Below is a small trained network, with its code and all its weights. Each question gives an input and a class and asks what happens when units are switched off, that is, made to give their printed mean instead of their output.

import numpy as np


def w(rows, s, z=0):
    codes = np.array(rows[::2]) - 128.0
    scale = np.full(codes.shape[1], s)
    scale[-1] = z or s
    return codes * scale


def f(y):
    return y / 2 * (1 + np.tanh(0.7978845608 * (y + 0.044715 * y**3)))


def log_softmax(a):
    a = a - a.max(-1, keepdims=True)
    return a - np.log(np.exp(a).sum(-1, keepdims=True))


def net(x, mask):
    res = np.array(x, float).reshape(1, 5) / 4 @ E
    y = f(res @ A[0][:, :-1].T + A[0][:, -1])
    res = res + np.where(mask, y, B[0][:, -1]) @ B[0][:, :-1]
    return log_softmax(res[-1] @ U[:, :-1].T + U[:, -1])


A, B = {}, {}
E = w([
[2,211,118,149,176],'x0',
[206,177,242,59,168],'x1',
[114,134,115,83,95],'x2',
[124,115,129,140,132],'x3',
[128,129,141,102,131],'x4',
],0.0087)
A[0] = w([
[131,81,153,81,140,31],'neuron 0',
[206,17,2,200,4,250],'neuron 1',
[223,19,160,95,164,254],'neuron 2',
[106,218,72,205,215,169],'neuron 3',
[117,138,70,147,145,29],'neuron 4',
[26,98,33,199,171,200],'neuron 5',
],0.0085,0.0034)
B[0] = w([
[247,82,88,251,29,127],'neuron 0',
[87,176,244,1,210,255],'neuron 1',
[239,191,129,133,136,225],'neuron 2',
[97,242,181,102,76,203],'neuron 3',
[45,17,122,161,78,135],'neuron 4',
[76,154,236,99,41,241],'neuron 5',
],0.0081,0.0099)
U = w([
[119,201,197,76,204,253],'0',
[11,107,157,168,1,85],'1',
[133,114,59,149,138,3],'2',
[106,101,67,164,146,3],'3',
[127,63,85,198,106,3],'4',
[111,53,99,198,155,3],'5',
[195,171,164,112,173,189],'6',
],0.0086,0.0035)

Each question gives the input, the list of numbers given to net, and the class t.
The units are the neurons (one row each of A and B). Each row of codes is followed by its name. A weight is (code - 128) times the scale printed after its matrix; where a second scale follows, it is the last column's (A, B and U).
mask holds one flag per neuron, in row order. A switched-off neuron (its flag False) gives its mean, the last column of its row in B, instead of its output. The means were averaged over made-up inputs and are rounded, as every weight is.
A unit's drop is (log p(t) with every unit on - log p(t) with that unit switched off) / (log p(t) with every unit on - log p(t) with every unit switched off).
The circuit of an input: a set's keep is (log p(t) with only the set's units on - log p(t) with every unit switched off) / (log p(t) with every unit on - log p(t) with every unit switched off). Starting from all 6 units, units are removed one at a time, each time the one whose removal leaves the highest keep (on an exact tie, the one counted first), for as long as the keep stays at least 0.8.
circuit, biggest first: the units of the circuit, biggest drop first
top k neurons: the k neurons with the biggest drops, biggest first
drop when u is switched off: that unit's drop, to one decimal
input [-7,4,2,0,4], class 6: circuit, biggest first	(neuron 2; neuron 0)
input [4,-2,8,-7,-5], class 1: circuit, biggest first	(neuron 1)
input [4,-2,-6,-2,5], class 1: circuit, biggest first	(neuron 1; neuron 2)
input [2,-4,7,-3,0], class 1: top 2 neurons	(neuron 2; neuron 5)
input [8,-2,0,-2,4], class 1: circuit, biggest first	(neuron 1; neuron 5)
input [5,0,0,0,-1], class 1: circuit, biggest first	(neuron 1; neuron 2)
input [0,4,5,1,-5], class 6: circuit, biggest first	(neuron 1; neuron 5)
input [1,-1,-7,-5,-5], class 1: circuit, biggest first	(neuron 1; neuron 2)
input [0,-8,8,3,-4], class 0: top 2 neurons	(neuron 1; neuron 0)
input [-2,-6,4,-4,-2], class 0: drop when neuron 1 is switched off	2.8
input [-6,-5,-8,3,-3], class 0: drop when neuron 0 is switched off	0.0
input [-6,-5,6,2,1], class 0: drop when neuron 1 is switched off	1.2
input [-5,8,-1,3,3], class 6: drop when neuron 1 is switched off	0.1
input [-4,-7,5,-2,5], class 0: top neuron	(neuron 1)
